Below is a small trained network, with its code and all its weights. Each question gives an input and a target symbol and asks what happens when units are switched off, that is, made to give their printed mean instead of their output.

import numpy as np


def w(rows, s, z=0):
    codes = np.array(rows[::2]) - 128.0
    scale = np.full(codes.shape[1], s)
    scale[-1] = z or s
    return codes * scale


def norm(h):
    return h / np.sqrt((h * h).mean(-1, keepdims=True) + 1e-5)


def f(y):
    return np.maximum(y, 0)


def softmax(a):
    e = np.exp(a - a.max(-1, keepdims=True))
    return e / e.sum(-1, keepdims=True)


def log_softmax(a):
    a = a - a.max(-1, keepdims=True)
    return a - np.log(np.exp(a).sum(-1, keepdims=True))


def net(x, mask):
    ids = ['ΓΦαβετ'.index(c) for c in x.split()]
    T = len(ids)
    res = E[ids] + P[:T]
    r = norm(res)
    for j in range(2):
        rows = slice(2 * j, 2 * j + 2)
        q, k, v = (r @ M[0][rows].T for M in (Q, K, V))
        z = softmax(np.where(np.tri(T) > 0, q @ k.T / 2**0.5, -1e9)) @ v
        o = O[0][rows]
        res = res + np.where(mask[j], z, o[:, -1]) @ o[:, :-1]
    y = f(norm(res) @ A[0][:, :-1].T + A[0][:, -1])
    res = res + np.where(mask[2:6], y, B[0][:, -1]) @ B[0][:, :-1]
    return log_softmax(norm(res)[-1] @ U[:, :-1].T + U[:, -1])


Q, K, V, O, A, B = {}, {}, {}, {}, {}, {}
E = w([
[105,118,96,140,131,175],'Γ',
[138,99,92,132,118,163],'Φ',
[137,83,130,181,106,156],'α',
[187,80,87,145,126,97],'β',
[110,142,93,175,139,80],'ε',
[177,135,129,162,254,163],'τ',
],0.0074)
P = w([
[22,3,177,64,169,89],'0',
[81,34,103,85,136,110],'1',
[113,54,114,125,127,87],'2',
[127,101,75,140,95,116],'3',
[156,145,83,156,84,132],'4',
[179,180,69,153,62,150],'5',
[198,227,97,165,46,161],'6',
],0.0035)
Q[0] = w([
[88,124,248,56,158,102],'h1',
[197,93,85,211,109,81],'h1',
[69,110,190,93,194,87],'h2',
[116,177,169,84,147,119],'h2',
],0.012)
K[0] = w([
[37,77,150,2,126,113],'h1',
[238,205,129,122,157,152],'h1',
[64,54,145,82,174,149],'h2',
[116,63,157,80,105,211],'h2',
],0.0071)
V[0] = w([
[115,112,94,76,2,108],'h1',
[155,119,149,114,164,211],'h1',
[183,65,161,77,129,135],'h2',
[97,88,197,135,22,177],'h2',
],0.0069)
O[0] = w([
[36,120,189,116,52,84,131],'h1',
[134,199,32,98,180,100,70],'h1',
[155,255,120,146,115,216,111],'h2',
[70,169,61,185,71,90,2],'h2',
],0.0069,0.0036)
A[0] = w([
[194,184,192,159,5,204,4],'n1',
[99,107,59,30,182,78,8],'n2',
[48,254,139,112,77,100,117],'n3',
[73,116,93,143,136,241,48],'n4',
],0.0041,0.0017)
B[0] = w([
[124,254,182,117,128,170,254],'n1',
[169,197,174,106,155,42,145],'n2',
[158,66,105,98,188,133,168],'n3',
[177,166,220,124,92,97,191],'n4',
],0.0085,0.0021)
U = w([
[98,177,132,84,165,43,23],'Γ',
[93,115,61,34,101,168,29],'Φ',
[74,123,43,234,64,153,182],'α',
[172,205,218,142,63,187,133],'β',
[159,2,211,140,115,123,188],'ε',
[223,122,52,173,227,168,247],'τ',
],0.0079,0.0014)

Each question gives the input, a string of symbols that net reads in full, and the target symbol t.
The units are the heads (2 rows each of Q, K, V and O) and the neurons (one row each of A and B). Each row of codes is followed by its name. A weight is (code - 128) times the scale printed after its matrix; where a second scale follows, it is the last column's (O, A, B and U).
mask holds one flag per unit, heads first, then neurons. A switched-off unit (its flag False) gives its mean, the last column of its rows in O or B, instead of its output. The means were averaged over made-up inputs and are rounded, as every weight is.
A unit's drop is (log p(t) with every unit on - log p(t) with that unit switched off) / (log p(t) with every unit on - log p(t) with every unit switched off).
The circuit of an input: a set's keep is (log p(t) with only the set's units on - log p(t) with every unit switched off) / (log p(t) with every unit on - log p(t) with every unit switched off). Starting from all 6 units, units are removed one at a time, each time the one whose removal leaves the highest keep (on an exact tie, the one counted first), for as long as the keep stays at least 0.8.
circuit, biggest first: the units of the circuit, biggest drop first
top k neurons: the k neurons with the biggest drops, biggest first
which heads matter: for each layer, one digit per head in row order, 1 if its drop is at least 0.15 and else 0, layers parted by /
drop of u: that unit's drop, to one decimal
input Φ β Γ ε ε, target ε: which heads matter : 01
input β α α, target β: top 2 neurons : [n1 n4]
input β Γ τ ε, target τ: which heads matter : 10
input β Γ Φ ε Φ β, target ε: circuit, biggest first : [h2 h1]
input Φ β Γ Φ, target β: circuit, biggest first : [h2 n4]
input β Γ Φ Γ, target Φ: circuit, biggest first : [h1]
input Γ ε β Γ Γ Φ Γ, target Φ: circuit, biggest first : [h1 n3]
input ε ε β β β, target β: circuit, biggest first : [h2 h1 n1]
input β Γ β α Φ β, target β: circuit, biggest first : [h2 h1]
input τ Γ Γ Γ Γ, target Γ: circuit, biggest first : [h1 n2 h2]
input Γ α Φ, target α: drop of h2 : 0.9
input Γ β α ε, target ε: drop of h2 : 0.1
input β ε β β β τ Φ, target τ: drop of h1 : 1.7
input Γ β α Γ ε β Γ, target ε: drop of h1 : 0.0
input ε Γ τ Φ α ε β, target ε: circuit, biggest first : [h2]
